Below are the code and all the weights of a small trained network. Each question names an input and a target symbol and asks about switching units off, where a switched-off unit gives its printed mean instead of its output.

import numpy as np


def w(rows, s, z=0):
    codes = np.array(rows[::2]) - 128.0
    scale = np.full(codes.shape[1], s)
    scale[-1] = z or s
    return codes * scale


def f(y):
    return np.maximum(y, 0)


def softmax(a):
    e = np.exp(a - a.max(-1, keepdims=True))
    return e / e.sum(-1, keepdims=True)


def log_softmax(a):
    a = a - a.max(-1, keepdims=True)
    return a - np.log(np.exp(a).sum(-1, keepdims=True))


def net(x, mask):
    ids = ['αβγζηθσφψ'.index(c) for c in x.split()]
    T = len(ids)
    res = E[ids] + P[:T]
    u = 0
    for l in range(2):
        r = res
        for j in range(3):
            rows = slice(3 * j, 3 * j + 3)
            q, k, v = (r @ M[l][rows].T for M in (Q, K, V))
            z = softmax(np.where(np.tri(T) > 0, q @ k.T / 3**0.5, -1e9)) @ v
            o = O[l][rows]
            res = res + np.where(mask[u + j], z, o[:, -1]) @ o[:, :-1]
        u += 3
        y = f(res @ A[l][:, :-1].T + A[l][:, -1])
        res = res + np.where(mask[u : u + 4], y, B[l][:, -1]) @ B[l][:, :-1]
        u += 4
    return log_softmax(res[-1] @ U[:, :-1].T + U[:, -1])


Q, K, V, O, A, B = {}, {}, {}, {}, {}, {}
E = w([
[95,162,33],'α',
[139,22,186],'β',
[71,65,180],'γ',
[176,149,114],'ζ',
[187,83,150],'η',
[180,176,113],'θ',
[209,39,2],'σ',
[182,111,185],'φ',
[37,145,72],'ψ',
],0.016)
P = w([
[2,59,234],'0',
[73,95,234],'1',
[74,119,205],'2',
[96,142,218],'3',
[103,137,224],'4',
[113,165,218],'5',
[112,149,233],'6',
[116,159,233],'7',
[137,183,219],'8',
[140,207,222],'9',
],0.0031)
Q[0] = w([
[120,142,214],'0.h1',
[156,212,73],'0.h1',
[252,37,103],'0.h1',
[144,157,115],'0.h2',
[189,115,194],'0.h2',
[139,223,245],'0.h2',
[144,77,197],'0.h3',
[175,40,96],'0.h3',
[57,179,125],'0.h3',
],0.012)
K[0] = w([
[109,107,182],'0.h1',
[40,107,97],'0.h1',
[213,159,144],'0.h1',
[156,41,132],'0.h2',
[216,174,154],'0.h2',
[254,139,200],'0.h2',
[194,20,184],'0.h3',
[128,26,13],'0.h3',
[159,193,152],'0.h3',
],0.0095)
V[0] = w([
[103,143,164],'0.h1',
[144,115,150],'0.h1',
[113,143,254],'0.h1',
[143,182,147],'0.h2',
[99,110,175],'0.h2',
[98,72,123],'0.h2',
[114,190,101],'0.h3',
[34,123,120],'0.h3',
[167,159,149],'0.h3',
],0.0088)
O[0] = w([
[211,132,87,83],'0.h1',
[129,162,253,148],'0.h1',
[209,162,96,68],'0.h1',
[160,68,168,119],'0.h2',
[158,42,202,107],'0.h2',
[73,140,77,124],'0.h2',
[25,64,132,35],'0.h3',
[162,77,231,5],'0.h3',
[80,162,96,115],'0.h3',
],0.0051,0.0022)
A[0] = w([
[178,132,245,251],'0.n1',
[208,153,41,166],'0.n2',
[220,148,61,73],'0.n3',
[139,139,91,232],'0.n4',
],0.011,0.0025)
B[0] = w([
[224,178,92,255],'0.n1',
[78,133,211,234],'0.n2',
[189,1,106,212],'0.n3',
[42,122,176,183],'0.n4',
],0.0095,0.0071)
Q[1] = w([
[68,110,20],'1.h1',
[92,192,204],'1.h1',
[132,2,63],'1.h1',
[177,103,230],'1.h2',
[178,5,186],'1.h2',
[207,124,98],'1.h2',
[63,132,182],'1.h3',
[73,216,104],'1.h3',
[189,60,31],'1.h3',
],0.007)
K[1] = w([
[127,165,115],'1.h1',
[69,193,112],'1.h1',
[86,89,112],'1.h1',
[150,132,122],'1.h2',
[77,205,216],'1.h2',
[165,255,163],'1.h2',
[94,95,119],'1.h3',
[142,114,193],'1.h3',
[174,153,203],'1.h3',
],0.0092)
V[1] = w([
[93,182,193],'1.h1',
[149,206,138],'1.h1',
[123,76,106],'1.h1',
[164,104,114],'1.h2',
[144,136,107],'1.h2',
[84,246,142],'1.h2',
[100,164,85],'1.h3',
[145,217,69],'1.h3',
[126,113,43],'1.h3',
],0.012)
O[1] = w([
[164,80,225,31],'1.h1',
[143,181,174,55],'1.h1',
[139,92,93,183],'1.h1',
[96,167,99,205],'1.h2',
[146,156,107,147],'1.h2',
[150,180,183,2],'1.h2',
[126,183,111,26],'1.h3',
[114,254,98,83],'1.h3',
[147,161,3,87],'1.h3',
],0.009,0.0048)
A[1] = w([
[46,77,85,94],'1.n1',
[254,63,153,50],'1.n2',
[133,165,109,2],'1.n3',
[153,127,136,221],'1.n4',
],0.0092,0.006)
B[1] = w([
[164,184,168,255],'1.n1',
[3,207,143,227],'1.n2',
[88,108,140,130],'1.n3',
[142,64,112,205],'1.n4',
],0.012,0.0084)
U = w([
[157,100,138,119],'α',
[102,111,120,29],'β',
[142,60,240,200],'γ',
[113,100,137,83],'ζ',
[84,105,148,40],'η',
[64,39,58,255],'θ',
[108,114,124,74],'σ',
[136,173,99,181],'φ',
[6,131,139,101],'ψ',
],0.013,0.003)

Each question gives the input, a string of symbols that net reads in full, and the target symbol t.
The units are the heads (3 rows each of Q, K, V and O) and the neurons (one row each of A and B). Each row of codes is followed by its name. A weight is (code - 128) times the scale printed after its matrix; where a second scale follows, it is the last column's (O, A, B and U).
mask holds one flag per unit, layer by layer, with each layer's heads first. A switched-off unit (its flag False) gives its mean, the last column of its rows in O or B, instead of its output. The means were averaged over made-up inputs and are rounded, as every weight is.
A unit's drop is (log p(t) with every unit on - log p(t) with that unit switched off) / (log p(t) with every unit on - log p(t) with every unit switched off).
The circuit of an input: a set's keep is (log p(t) with only the set's units on - log p(t) with every unit switched off) / (log p(t) with every unit on - log p(t) with every unit switched off). Starting from the 12 units with the biggest drops (on a tie, the unit counted first), units are removed one at a time, each time the one whose removal leaves the highest keep (on an exact tie, the one counted first), for as long as the keep stays at least 0.8.
units of the circuit, in order: the units of the circuit, biggest drop first
top k neurons: the k neurons with the biggest drops, biggest first
k most important neurons of layer l: the k neurons of layer l with the biggest drops, biggest first
which heads matter: for each layer, one digit per head in row order, 1 if its drop is at least 0.15 and else 0, layers parted by /
input γ ψ σ η θ θ θ σ σ θ, target θ: top 2 neurons	(1.n1, 0.n3)
input σ η γ, target θ: units of the circuit, in order	(1.h3)
input η σ ψ θ θ θ η, target ψ: units of the circuit, in order	(1.n2, 0.n1)
input θ σ σ γ γ β θ, target ψ: units of the circuit, in order	(1.n2, 1.h3, 0.n3, 1.h2)
input η φ θ θ θ σ θ θ ζ, target γ: units of the circuit, in order	(0.n2, 1.h1)
input σ φ ψ β, target φ: top 2 neurons	(0.n1, 0.n2)
input θ η σ γ γ φ σ η σ η, target θ: which heads matter	001 / 100
input σ σ γ ψ θ θ θ φ, target φ: which heads matter	000 / 001
input θ φ γ θ θ φ η σ σ ζ, target θ: top 2 neurons	(0.n3, 1.n1)
input ψ θ β θ φ η, target φ: which heads matter	010 / 111
input η θ θ ζ, target γ: top 4 neurons	(0.n2, 0.n1, 1.n2, 0.n4)
input σ σ θ, target θ: top 3 neurons	(1.n2, 0.n1, 0.n2)
input φ θ α σ σ β, target θ: which heads matter	000 / 100
input θ σ θ, target γ: top 3 neurons	(0.n1, 0.n2, 0.n4)
input σ γ σ θ γ γ ζ, target ψ: top 3 neurons	(1.n2, 0.n3, 1.n1)
input σ γ σ σ φ ζ, target θ: top 2 neurons	(1.n1, 1.n2)
input φ σ ψ θ θ θ θ θ η, target ψ: top 2 neurons	(1.n2, 1.n1)
input θ γ α φ, target φ: 3 most important neurons of layer 0	(0.n1, 0.n2, 0.n4)
input θ γ γ θ, target ψ: top 3 neurons	(1.n2, 0.n3, 1.n1)
input ζ ψ θ θ θ β, target ψ: top 2 neurons	(1.n2, 0.n1)
input θ φ σ θ θ θ θ, target γ: 2 most important neurons of layer 0	(0.n2, 0.n1)
input σ γ θ σ η, target θ: 2 most important neurons of layer 1	(1.n1, 1.n4)
